Each row has a name. Each question is about the rows just above it.

K927: [129 149 145 118 139 127 142 143 149 166 136 152 128 128 120 164 128 164
 222 146 171 128 144 128 128 128 164 167 159 141 170 143 141 130]
K843: [160 131 128 128 166 128 179 149 140 206 152 178 134 126 136 159 120 177
 237 117 161 140 153 141 143 131 142 185 128 147 167 133 197 155]
K269: [160 131 128 128 166 128 179 149 140 206 152 178 134 126 136 159 120 177
 237 117 161 152 140 138 126 128 148 150 151 142 157 128 136 128]
K247: [151 139 141 166 154 128 162 128 127 152 178 137 152 135 128 145 139 234
 126 101 126 126 194 128 137 143 135 132 168 122 204 139 155 147]
K367: [148 126 138 137 137 127 140 132 127 163 132 138 126 129 138 148 127 154
 126 134 195 128 137 137 146 121 174 185 158 136 160 131 147 139]
K16: [156 149 162 140 142 132 191 128 152 171 164 153 140 128 119 128 137 200
 126 127 189 153 128 137 138 128 169 189 172 128 127 147 150 147]
Whose row is [148 126 138 137 137 127 140 132 127 163 132 138 126 129 138 148 127 154
 126 134 195 128 137 137 146 121 174 185 158 136 160 131 147 139]?	K367
Which row holds [129 149 145 118 139 127 142 143 149 166 136 152 128 128 120 164 128 164
 222 146 171 128 144 128 128 128 164 167 159 141 170 143 141 130]?	K927
Whose row is [160 131 128 128 166 128 179 149 140 206 152 178 134 126 136 159 120 177
 237 117 161 140 153 141 143 131 142 185 128 147 167 133 197 155]?	K843

K393: [148 148  38 150  40  36 148 146 148  37 149  34  34  34 148 148  37 148
 148]
K878: [152 152  24 153  25  24 152 148 153  24 153  21  21  22 150 152  24 153
 150]
K803: [120 121 221 120 220 221 120 121 120 221 221 221 222 221 121 120 221 120
 120]
K962: [148 146  38 150  40  36 148 146 148 146 149  34  34  34 148 146  37  98
  97]
K3: [120 118 216 116 215 217 118 120 118 217 118 218 218 218 118 118 217 119
 118]
K150: [147 147  33 149  33  32 147 147 148  32 147  30  32  32 147 147  32 147
 147]
The row with [147 147  33 149  33  32 147 147 148  32 147  30  32  32 147 147  32 147
 147] is	K150
Which row holds [148 146  38 150  40  36 148 146 148 146 149  34  34  34 148 146  37  98
  97]?	K962

K114: [182 165 210 199 135 184  69 141 123 100 120 166 151  69  77 158 188 127
 134 174 210]
K659: [ 55 136 119 136 114 123 183 121 186 129 177 146  70 180  32 150 153 228
 157 121 161]
K295: [126 185 195 191 134 156  49  96  68  92  62 163 170 117 128 106 165  47
  97 203 194]
K430: [158 204 195 205 123 207  76 120 146 130 140 210  79 100 101 133 206 155
 132 167 210]
K495: [252 172 152 125 142 140  91 129  74 159  86 120 161  82 237 111 139  71
 114 157 149]
K222: [154 165 105 141  46 137 176 206 136 201 169 141 133 160 111 176 140 154
 145  79 181]
K731: [ 57  55  96  65 129 110 118 130 142  66 174  66 101 181  79 118  77 171
 137 116 129]
K407: [115  98  95  89 129  86 151 130 118 194 121  81 164 233 144 154  88  98
 125 108  84]
Whose row is [154 165 105 141  46 137 176 206 136 201 169 141 133 160 111 176 140 154
 145  79 181]?	K222
Which value appears more than once in K430?	[210]
Whose row is [126 185 195 191 134 156  49  96  68  92  62 163 170 117 128 106 165  47
  97 203 194]?	K295
The value that K407 holds more than once:	[98]

K622: [102 108  80  80  84 100  91 107  86 123 112 125  80 108 111 103 122 106
 107 110 123 111 144 113 123  96  89 116 102 104]
K252: [133 138 227 130 156 218 175 148 249 168 163 122 242 150 163 134 186 186
 186 193 131 139 133 117 159 138 142 139 170 186]
K758: [133 130 133 130 156 218 175 148 249 168 163 175 242 150 163 118 179 130
 168 174 152 177 133 175 127 196 163 175 205 133]
Whose row is [133 138 227 130 156 218 175 148 249 168 163 122 242 150 163 134 186 186
 186 193 131 139 133 117 159 138 142 139 170 186]?	K252
Whose row is [133 130 133 130 156 218 175 148 249 168 163 175 242 150 163 118 179 130
 168 174 152 177 133 175 127 196 163 175 205 133]?	K758
Whose row is [102 108  80  80  84 100  91 107  86 123 112 125  80 108 111 103 122 106
 107 110 123 111 144 113 123  96  89 116 102 104]?	K622

K737: [130 177  14 198  79 195  88  47]
K199: [130 177  14 198 126  46 183  75]
K424: [167 134  97  74 106  74 172  74]
K976: [167  95  95 128 106 199  93  95]
Repeated in K976:	[95]
Repeated in K424:	[74]

K296: [214  97  54 107  63]
K655: [ 50 101 216 132 218]
K14: [171 147  30 137  29]
K300: [ 50 101 216 132 215]
[214  97  54 107  63] is in which row?	K296
Which row holds [171 147  30 137  29]?	K14

K609: [ 66 128 160 157 131 132 167  58 156 110 152  77 130  84  95  91 189 136
 117 127  93 120  60 200 100 126 121  95 143 140  72 169  63 128 168 117
  78  82 183 171 119 114 146  70 142  98  86  83 207 162  63 105 131  77
 132 112 110]
K331: [100 100 106 159 105  82 152 113 138 130 104 107  93  99 117  82 161 147
 129 101 114  99  82 146 169 171  77 127 131 137 159 158  84 153 169 102
  80 103 189 137 111  88 142 139 131  48 101  61 204 173 104  92 154  69
 148 137 104]
K938: [ 57 102 165 156 128 122 140  54 159  91 181  84 113  97  78  84 207 131
 118 114 111 107  53 208  98 145  98  96 179 129  56 152  72 130 150  93
  90  76 193 166 124 112 153  28 139 106  65  86 206 126  47 151 136  56
 137 102 111]
K949: [106 127 122 137 132 102 171  94 159 138 146  76 124  78 109  83 163 120
 122 135 112  97  71 163 167 147  75  88 134 146 141 190  65 139 152 123
  94 104 179 136 102 100 147 126 127  36 104  78 216 177 112  89 129  63
 135 121 111]
K230: [121 121 115 138 122 113 173  71 183 110 134 121 140 104  80 121 173  99
 120 118 161  83  97 190 188 152 104 113 172 117 150 175  98 151  76 131
 135 142 162  84 129 150 110 106 136  62  99 136 172 148  74  98 146  85
 126  98 114]
K101: [122 143 137 144 156  99 139  90 144 131 177  64 125  81  87 107 174 101
  88 142 132  91  70 189 179 157  74  79 154 129 100 193  77 132 118 117
 104 110 180 132  82 106 142  91 128  42  70  84 215 148 126 118 129  57
 124 120 132]
K13: [186 106 134 144 116 121 168  52 195  96 186  81 121  92  74  99 187 121
 131 110 136 109  85 195 153 140 101 105 181 125 125 179  85 143 186 115
 115 104 186 117 128 139 130  73 138  72  89 121 200 154  54 108 147  66
 129 104 114]
K282: [ 51 107 173 158 126 131 148  48 156  90 170  89 119  93  84  85 207 142
 123 109  99 116  49 209  83 136 105  98 167 134  54 151  66 126 162 101
  84  75 190 173 127 119 156  36 142 116  71  81 198 140  45 139 132  67
 134 103 117]
K364: [117 163 160 130 139 115 205  72 178 139 119  72 148  79 120  81 157 105
 137 138 121 113  94 159 161 106 102  76 134 159 140 206  63 134 112 164
 124 126 157 122 110 138 126 131 119  54 127 131 207 200 114  43 104  72
 105  94  97]
K337: [103 111  98 160 111  84 154 115 138 112 149  95  97  95  94 116 169 129
 116  95 147 118  96 164 192 181  93 118 147 113 150 154  92 159 150  93
  98  99 183 111 119 104 114 113 137  42  99  82 189 148  95  81 176  74
 147 135 137]
K173: [102 121 134 155 151 100 109  82 133 115 196  59 109 100  71 115 196 102
  74 149 127  83  64 208 156 176  88  89 172 112  62 172  91 134 127  85
  94  99 185 150  90  85 130  49 133  82  49  91 215 104  90 164 140  56
 149 135  79]
K40: [115 125 139 140 111 125 204  48 201 107 117  86 134  92 103  93 172 116
 148 109 135  98 102 173 164 117 105 114 167 137 165 190  88 144  84 152
 137 143 157  96 137 161 116 126 129  70 114 150 189 196  65  58 121  80
 113  81 124]
Whose row is [186 106 134 144 116 121 168  52 195  96 186  81 121  92  74  99 187 121
 131 110 136 109  85 195 153 140 101 105 181 125 125 179  85 143 186 115
 115 104 186 117 128 139 130  73 138  72  89 121 200 154  54 108 147  66
 129 104 114]?	K13
[ 51 107 173 158 126 131 148  48 156  90 170  89 119  93  84  85 207 142
 123 109  99 116  49 209  83 136 105  98 167 134  54 151  66 126 162 101
  84  75 190 173 127 119 156  36 142 116  71  81 198 140  45 139 132  67
 134 103 117] is in which row?	K282
[122 143 137 144 156  99 139  90 144 131 177  64 125  81  87 107 174 101
  88 142 132  91  70 189 179 157  74  79 154 129 100 193  77 132 118 117
 104 110 180 132  82 106 142  91 128  42  70  84 215 148 126 118 129  57
 124 120 132] is in which row?	K101

